Below are the code and all the weights of a small trained network. Each question names an input and a target symbol and asks about switching units off, where a switched-off unit gives its printed mean instead of its output.

import numpy as np


def w(rows, s, z=0):
    codes = np.array(rows[::2]) - 128.0
    scale = np.full(codes.shape[1], s)
    scale[-1] = z or s
    return codes * scale


def norm(h):
    return h / np.sqrt((h * h).mean(-1, keepdims=True) + 1e-5)


def softmax(a):
    e = np.exp(a - a.max(-1, keepdims=True))
    return e / e.sum(-1, keepdims=True)


def log_softmax(a):
    a = a - a.max(-1, keepdims=True)
    return a - np.log(np.exp(a).sum(-1, keepdims=True))


def net(x, mask):
    ids = ['αβδζηθλμξπσφω'.index(c) for c in x.split()]
    T = len(ids)
    res = E[ids] + P[:T]
    u = 0
    for l in range(3):
        r = norm(res)
        for j in range(3):
            rows = slice(2 * j, 2 * j + 2)
            q, k, v = (r @ M[l][rows].T for M in (Q, K, V))
            z = softmax(np.where(np.tri(T) > 0, q @ k.T / 2**0.5, -1e9)) @ v
            o = O[l][rows]
            res = res + np.where(mask[u + j], z, o[:, -1]) @ o[:, :-1]
        u += 3
    return log_softmax(norm(res)[-1] @ U[:, :-1].T + U[:, -1])


Q, K, V, O = {}, {}, {}, {}
E = w([
[153,255,165,89,119,129,122,189],'α',
[133,105,159,169,152,101,180,119],'β',
[136,101,146,158,170,115,191,137],'δ',
[61,99,112,109,149,172,90,122],'ζ',
[108,175,130,52,162,192,178,70],'η',
[126,90,162,151,177,103,153,143],'θ',
[109,106,166,163,150,92,162,145],'λ',
[155,80,181,138,110,111,175,135],'μ',
[176,83,146,141,174,85,116,95],'ξ',
[132,91,100,47,173,97,103,178],'π',
[98,136,133,178,119,61,78,119],'σ',
[141,100,138,198,81,120,101,183],'φ',
[71,77,87,101,138,189,100,130],'ω',
],0.027)
P = w([
[128,210,251,161,213,207,96,154],'0',
[122,188,243,166,203,192,104,147],'1',
[111,175,229,163,197,180,105,141],'2',
[104,164,214,162,191,170,113,137],'3',
[98,152,200,159,184,159,117,133],'4',
[95,143,187,156,176,149,124,129],'5',
[94,130,177,152,168,138,128,127],'6',
[90,119,167,151,160,129,134,123],'7',
[86,107,158,147,152,119,140,122],'8',
[86,96,149,144,144,108,146,121],'9',
[83,84,140,140,134,97,153,117],'10',
[81,73,129,136,125,86,161,117],'11',
[73,57,119,133,117,76,167,116],'12',
[63,44,108,132,115,61,167,113],'13',
],0.014)
Q[0] = w([
[115,59,163,182,140,69,82,137],'L0H0',
[6,7,156,169,170,127,73,128],'L0H0',
[244,218,44,74,112,108,94,163],'L0H1',
[171,201,53,88,63,222,86,89],'L0H1',
[213,143,135,170,137,70,107,195],'L0H2',
[170,186,79,134,79,151,112,45],'L0H2',
],0.019)
K[0] = w([
[108,42,57,102,45,132,155,60],'L0H0',
[96,24,77,155,120,54,148,135],'L0H0',
[151,220,169,73,161,142,116,181],'L0H1',
[154,190,226,130,162,198,120,97],'L0H1',
[157,148,130,175,123,117,43,178],'L0H2',
[149,249,222,111,144,199,125,145],'L0H2',
],0.015)
V[0] = w([
[65,82,118,124,194,111,171,199],'L0H0',
[178,113,110,61,93,171,87,102],'L0H0',
[193,65,117,106,236,108,245,114],'L0H1',
[106,6,188,139,173,116,61,83],'L0H1',
[2,92,210,174,208,133,180,226],'L0H2',
[99,147,187,77,209,150,51,197],'L0H2',
],0.0086)
O[0] = w([
[100,83,222,117,106,157,26,188,182],'L0H0',
[58,187,211,170,107,124,155,158,82],'L0H0',
[79,129,106,127,131,251,131,120,128],'L0H1',
[109,105,212,140,151,184,174,179,193],'L0H1',
[151,170,113,107,52,159,57,42,252],'L0H2',
[179,115,117,116,134,143,145,108,190],'L0H2',
],0.011,0.016)
Q[1] = w([
[128,79,48,184,37,84,129,19],'L1H0',
[9,136,193,176,86,179,9,73],'L1H0',
[137,125,61,59,177,116,189,106],'L1H1',
[80,226,58,133,156,172,160,183],'L1H1',
[24,75,68,89,86,166,6,70],'L1H2',
[79,166,42,77,133,206,54,69],'L1H2',
],0.012)
K[1] = w([
[148,174,148,171,111,81,127,23],'L1H0',
[43,7,113,152,110,137,94,112],'L1H0',
[139,171,162,173,161,111,103,118],'L1H1',
[207,147,169,96,178,168,152,103],'L1H1',
[42,48,136,63,46,111,179,121],'L1H2',
[134,86,94,42,77,111,180,115],'L1H2',
],0.016)
V[1] = w([
[8,75,79,133,199,131,70,38],'L1H0',
[199,153,188,254,155,102,155,168],'L1H0',
[191,77,128,106,29,221,159,252],'L1H1',
[36,125,48,210,102,117,93,170],'L1H1',
[40,80,71,12,184,107,108,90],'L1H2',
[29,93,159,57,18,80,195,115],'L1H2',
],0.0082)
O[1] = w([
[119,159,227,167,120,136,212,242,199],'L1H0',
[132,40,129,138,170,192,203,102,21],'L1H0',
[246,200,129,161,141,149,120,181,232],'L1H1',
[126,175,18,195,168,65,101,146,1],'L1H1',
[141,87,44,125,163,235,182,62,99],'L1H2',
[162,97,149,66,48,164,206,117,52],'L1H2',
],0.013,0.0059)
Q[2] = w([
[103,165,117,64,95,137,84,190],'L2H0',
[141,97,125,219,68,118,85,112],'L2H0',
[108,129,87,3,171,115,129,157],'L2H1',
[103,185,186,36,134,139,147,132],'L2H1',
[49,167,98,61,146,136,160,75],'L2H2',
[63,96,173,115,108,208,60,186],'L2H2',
],0.016)
K[2] = w([
[92,89,133,87,140,153,101,230],'L2H0',
[78,94,158,250,56,113,111,142],'L2H0',
[188,216,162,165,222,57,163,31],'L2H1',
[147,115,64,113,80,71,187,145],'L2H1',
[79,158,170,86,179,123,195,25],'L2H2',
[77,68,154,62,41,207,127,185],'L2H2',
],0.013)
V[2] = w([
[147,107,60,133,141,84,204,137],'L2H0',
[181,162,140,154,138,117,155,38],'L2H0',
[156,137,99,100,105,99,169,123],'L2H1',
[107,65,74,102,64,153,88,204],'L2H1',
[137,115,114,247,100,112,134,91],'L2H2',
[120,173,156,145,147,172,185,71],'L2H2',
],0.012)
O[2] = w([
[135,150,219,89,145,216,65,150,6],'L2H0',
[102,111,97,52,35,176,153,237,119],'L2H0',
[190,198,217,70,70,159,77,84,86],'L2H1',
[125,172,159,102,187,84,26,49,124],'L2H1',
[118,109,168,255,88,166,118,165,87],'L2H2',
[40,234,194,109,134,60,174,53,131],'L2H2',
],0.0098,0.021)
U = w([
[182,179,57,105,89,80,159,111,154],'α',
[89,85,54,148,83,111,212,120,133],'β',
[50,209,137,213,178,155,75,80,144],'δ',
[85,117,70,146,109,168,105,116,187],'ζ',
[91,199,134,94,154,168,201,97,231],'η',
[141,98,212,159,163,188,69,31,78],'θ',
[122,84,127,169,66,163,35,48,2],'λ',
[155,118,227,126,27,161,134,92,73],'μ',
[121,63,175,143,187,155,204,192,163],'ξ',
[225,50,121,55,191,146,143,138,135],'π',
[50,8,158,98,118,65,117,95,57],'σ',
[202,35,98,171,119,116,96,177,103],'φ',
[148,191,177,130,133,57,151,225,177],'ω',
],0.014,0.0053)

Each question gives the input, a string of symbols that net reads in full, and the target symbol t.
The units are the heads (2 rows each of Q, K, V and O). Each row of codes is followed by its name. A weight is (code - 128) times the scale printed after its matrix; where a second scale follows, it is the last column's (O and U).
mask holds one flag per head, layer by layer. A switched-off head (its flag False) gives its mean, the last column of its rows in O, instead of its output. The means were averaged over made-up inputs and are rounded, as every weight is.
A unit's drop is (log p(t) with every unit on - log p(t) with that unit switched off) / (log p(t) with every unit on - log p(t) with every unit switched off).
The circuit of an input: a set's keep is (log p(t) with only the set's units on - log p(t) with every unit switched off) / (log p(t) with every unit on - log p(t) with every unit switched off). Starting from all 9 units, units are removed one at a time, each time the one whose removal leaves the highest keep (on an exact tie, the one counted first), for as long as the keep stays at least 0.8.
units of the circuit, in order: the units of the circuit, biggest drop first
most important unit: the unit with the biggest drop
which heads matter: for each layer, one digit per head in row order, 1 if its drop is at least 0.15 and else 0, layers parted by /
drop when u is switched off: that unit's drop, to one decimal
input β ω ζ β φ θ ω μ α δ δ σ δ, target σ: units of the circuit, in order	L1H1, L0H0
input θ φ α μ φ ω λ α μ θ ω, target φ: units of the circuit, in order	L1H1, L2H2
input φ α ξ ω ω σ μ π η ω, target ξ: which heads matter	111 / 111 / 000
input ω μ η ω, target ξ: most important unit	L0H1
input μ θ δ ξ α σ, target σ: units of the circuit, in order	L1H1, L0H1
input μ β δ φ θ ω λ μ ξ μ, target ξ: units of the circuit, in order	L0H1, L0H2
input σ σ θ λ β ζ, target ζ: which heads matter	101 / 101 / 010
input λ η ω δ σ, target ω: which heads matter	010 / 000 / 000
input θ α μ η σ α δ ξ δ β β θ μ ω, target ω: which heads matter	101 / 110 / 010
input ζ ω ω, target δ: units of the circuit, in order	L1H0, L2H0
input λ ω ω β μ μ α λ, target μ: units of the circuit, in order	L0H2, L1H2
input σ λ π ω ζ η π α ω, target μ: which heads matter	110 / 101 / 010
input β σ ω μ β ξ, target ξ: units of the circuit, in order	L0H1, L0H2
input π ω α δ μ α ζ, target μ: which heads matter	011 / 000 / 000
input μ θ φ α β β ω ζ λ, target ω: units of the circuit, in order	L1H0
input θ β ζ α δ μ α β α σ ω λ, target ω: which heads matter	000 / 000 / 000
input α θ φ σ δ α σ β δ π β β ω, target ζ: which heads matter	111 / 111 / 111
input η λ μ δ, target μ: units of the circuit, in order	L0H2, L1H1
input ξ β π ω φ λ ξ π ξ η α, target α: which heads matter	010 / 000 / 000
input ζ α ω σ η μ θ ω, target φ: which heads matter	110 / 110 / 100
input μ μ η μ ζ α λ, target λ: units of the circuit, in order	L0H2
input β ω θ α α η π π η π ζ θ ω ω, target δ: which heads matter	101 / 110 / 110
input π π ξ ξ η ω θ λ μ μ, target μ: which heads matter	010 / 001 / 000
input β β σ β π α μ ω, target ω: which heads matter	110 / 110 / 000
input η ζ ω θ θ ω σ σ β η φ α ω μ, target ω: which heads matter	000 / 000 / 000
input ζ ω φ ξ π ω π φ μ λ ξ μ π, target π: drop when L1H2 is switched off	1.2
input θ ω η δ φ ξ β β ω ω η θ μ, target μ: drop when L1H2 is switched off	1.4
input δ α ω α σ β, target σ: drop when L1H0 is switched off	0.1
